Here is a tiny trained network, its code and every weight. The questions are about switching its units off for an input and a target symbol, where a switched-off unit gives its printed mean instead of its output.

import numpy as np


def w(rows, s, z=0):
    codes = np.array(rows[::2]) - 128.0
    scale = np.full(codes.shape[1], s)
    scale[-1] = z or s
    return codes * scale


def f(y):
    return np.maximum(y, 0)


def softmax(a):
    e = np.exp(a - a.max(-1, keepdims=True))
    return e / e.sum(-1, keepdims=True)


def log_softmax(a):
    a = a - a.max(-1, keepdims=True)
    return a - np.log(np.exp(a).sum(-1, keepdims=True))


def net(x, mask):
    ids = ['ΓΞΣΦΩβδεθλμ'.index(c) for c in x.split()]
    T = len(ids)
    res = E[ids] + P[:T]
    r = res
    for j in range(3):
        rows = slice(3 * j, 3 * j + 3)
        q, k, v = (r @ M[0][rows].T for M in (Q, K, V))
        z = softmax(np.where(np.tri(T) > 0, q @ k.T / 3**0.5, -1e9)) @ v
        o = O[0][rows]
        res = res + np.where(mask[j], z, o[:, -1]) @ o[:, :-1]
    y = f(res @ A[0][:, :-1].T + A[0][:, -1])
    res = res + np.where(mask[3:15], y, B[0][:, -1]) @ B[0][:, :-1]
    return log_softmax(res[-1] @ U[:, :-1].T + U[:, -1])


Q, K, V, O, A, B = {}, {}, {}, {}, {}, {}
E = w([
[134,169,133,104],'Γ',
[154,85,98,93],'Ξ',
[179,183,228,204],'Σ',
[123,117,77,71],'Φ',
[155,129,5,122],'Ω',
[132,145,85,63],'β',
[78,58,164,130],'δ',
[78,173,163,130],'ε',
[85,93,174,173],'θ',
[43,168,98,190],'λ',
[156,9,62,227],'μ',
],0.021)
P = w([
[113,90,106,103],'0',
[64,165,143,161],'1',
[56,84,146,153],'2',
[52,37,148,151],'3',
[37,62,203,206],'4',
[11,87,220,221],'5',
[6,95,239,229],'6',
[3,104,228,214],'7',
],0.0053)
Q[0] = w([
[20,195,122,138],'head 0',
[96,140,97,116],'head 0',
[178,52,116,140],'head 0',
[117,127,50,74],'head 1',
[140,110,172,136],'head 1',
[75,9,175,104],'head 1',
[255,163,142,106],'head 2',
[113,85,206,44],'head 2',
[99,51,31,113],'head 2',
],0.0094)
K[0] = w([
[79,90,95,254],'head 0',
[73,229,141,135],'head 0',
[197,145,136,50],'head 0',
[138,102,55,139],'head 1',
[118,122,178,119],'head 1',
[26,100,155,168],'head 1',
[239,160,118,55],'head 2',
[49,108,246,130],'head 2',
[127,80,97,155],'head 2',
],0.011)
V[0] = w([
[192,96,140,88],'head 0',
[77,46,115,181],'head 0',
[163,137,138,217],'head 0',
[169,76,128,88],'head 1',
[107,157,94,119],'head 1',
[156,105,79,90],'head 1',
[100,122,57,214],'head 2',
[214,78,133,111],'head 2',
[152,89,253,28],'head 2',
],0.012)
O[0] = w([
[142,237,173,215,68],'head 0',
[193,68,89,122,255],'head 0',
[170,134,122,177,146],'head 0',
[134,193,97,144,92],'head 1',
[73,136,81,67,111],'head 1',
[49,212,164,212,69],'head 1',
[146,60,49,153,217],'head 2',
[78,255,119,215,60],'head 2',
[51,154,227,160,80],'head 2',
],0.0076,0.0085)
A[0] = w([
[162,168,41,181,121],'neuron 0',
[8,117,144,153,41],'neuron 1',
[68,108,134,86,207],'neuron 2',
[118,141,25,171,80],'neuron 3',
[87,148,162,53,80],'neuron 4',
[66,82,166,143,12],'neuron 5',
[150,37,109,172,184],'neuron 6',
[81,153,179,73,122],'neuron 7',
[133,126,215,79,50],'neuron 8',
[124,146,163,159,253],'neuron 9',
[157,105,115,88,137],'neuron 10',
[69,67,163,209,42],'neuron 11',
],0.011,0.0063)
B[0] = w([
[154,166,209,92,167],'neuron 0',
[159,222,93,48,135],'neuron 1',
[53,60,185,168,166],'neuron 2',
[133,93,151,151,176],'neuron 3',
[84,69,130,195,135],'neuron 4',
[146,147,187,69,145],'neuron 5',
[97,222,141,70,253],'neuron 6',
[90,114,105,222,137],'neuron 7',
[185,109,77,213,145],'neuron 8',
[137,208,91,255,142],'neuron 9',
[107,157,110,223,181],'neuron 10',
[176,178,148,46,154],'neuron 11',
],0.007,0.028)
U = w([
[207,186,88,76,203],'Γ',
[134,118,120,165,119],'Ξ',
[65,166,109,135,93],'Σ',
[113,112,154,201,6],'Φ',
[157,49,82,105,45],'Ω',
[118,192,149,159,79],'β',
[113,130,198,69,185],'δ',
[146,4,162,193,157],'ε',
[78,155,113,138,88],'θ',
[212,60,172,218,89],'λ',
[114,97,134,178,254],'μ',
],0.011,0.0052)

Each question gives the input, a string of symbols that net reads in full, and the target symbol t.
The units are the heads (3 rows each of Q, K, V and O) and the neurons (one row each of A and B). Each row of codes is followed by its name. A weight is (code - 128) times the scale printed after its matrix; where a second scale follows, it is the last column's (O, A, B and U).
mask holds one flag per unit, heads first, then neurons. A switched-off unit (its flag False) gives its mean, the last column of its rows in O or B, instead of its output. The means were averaged over made-up inputs and are rounded, as every weight is.
A unit's drop is (log p(t) with every unit on - log p(t) with that unit switched off) / (log p(t) with every unit on - log p(t) with every unit switched off).
The circuit of an input: a set's keep is (log p(t) with only the set's units on - log p(t) with every unit switched off) / (log p(t) with every unit on - log p(t) with every unit switched off). Starting from the 12 units with the biggest drops (on a tie, the unit counted first), units are removed one at a time, each time the one whose removal leaves the highest keep (on an exact tie, the one counted first), for as long as the keep stays at least 0.8.
units of the circuit, in order: the units of the circuit, biggest drop first
most important unit: the unit with the biggest drop
top k neurons: the k neurons with the biggest drops, biggest first
heads that matter: for each layer, one digit per head in row order, 1 if its drop is at least 0.15 and else 0, layers parted by /
input δ δ θ Ω δ Σ λ Φ, target Ω: most important unit => head 0
input Σ δ δ ε λ Ξ β, target Ω: units of the circuit, in order => (head 0; neuron 0)
input Ω λ ε, target Ω: heads that matter => 001
input δ ε δ ε, target ε: heads that matter => 001
input λ δ Γ λ Ξ ε, target Ω: units of the circuit, in order => (head 2; head 0)
input Ω δ μ Ξ μ μ Σ Ξ, target Γ: units of the circuit, in order => (neuron 2; head 2)
input Ξ θ θ Ξ δ, target δ: units of the circuit, in order => (neuron 11; head 2)
input δ Ω λ λ β, target Ω: units of the circuit, in order => (head 2; head 0)
input Ξ β μ ε, target Γ: units of the circuit, in order => (head 0; neuron 2)
input Σ Ξ μ δ, target δ: top 3 neurons => (neuron 11; neuron 10; neuron 5)
input ε δ μ θ λ, target Γ: units of the circuit, in order => (neuron 6; head 2)
input ε δ Ξ ε Ξ λ Γ, target Ω: heads that matter => 100
input θ Ξ λ Σ Γ λ Ξ, target Ω: heads that matter => 011
input λ Ω Φ, target Ω: units of the circuit, in order => (head 2)
input θ Γ Ξ ε δ ε Φ Φ, target ε: units of the circuit, in order => (neuron 6; head 2; neuron 2; neuron 11)
input Σ Ξ Σ, target λ: top 2 neurons => (neuron 6; neuron 8)
input Γ Γ ε Ξ Ω λ θ, target Ω: top 2 neurons => (neuron 6; neuron 0)
input μ β λ, target Γ: top 3 neurons => (neuron 6; neuron 0; neuron 2)
input Ξ Σ ε θ θ, target δ: top 2 neurons => (neuron 6; neuron 11)
input ε μ Ξ Φ λ, target Ω: top 2 neurons => (neuron 3; neuron 11)
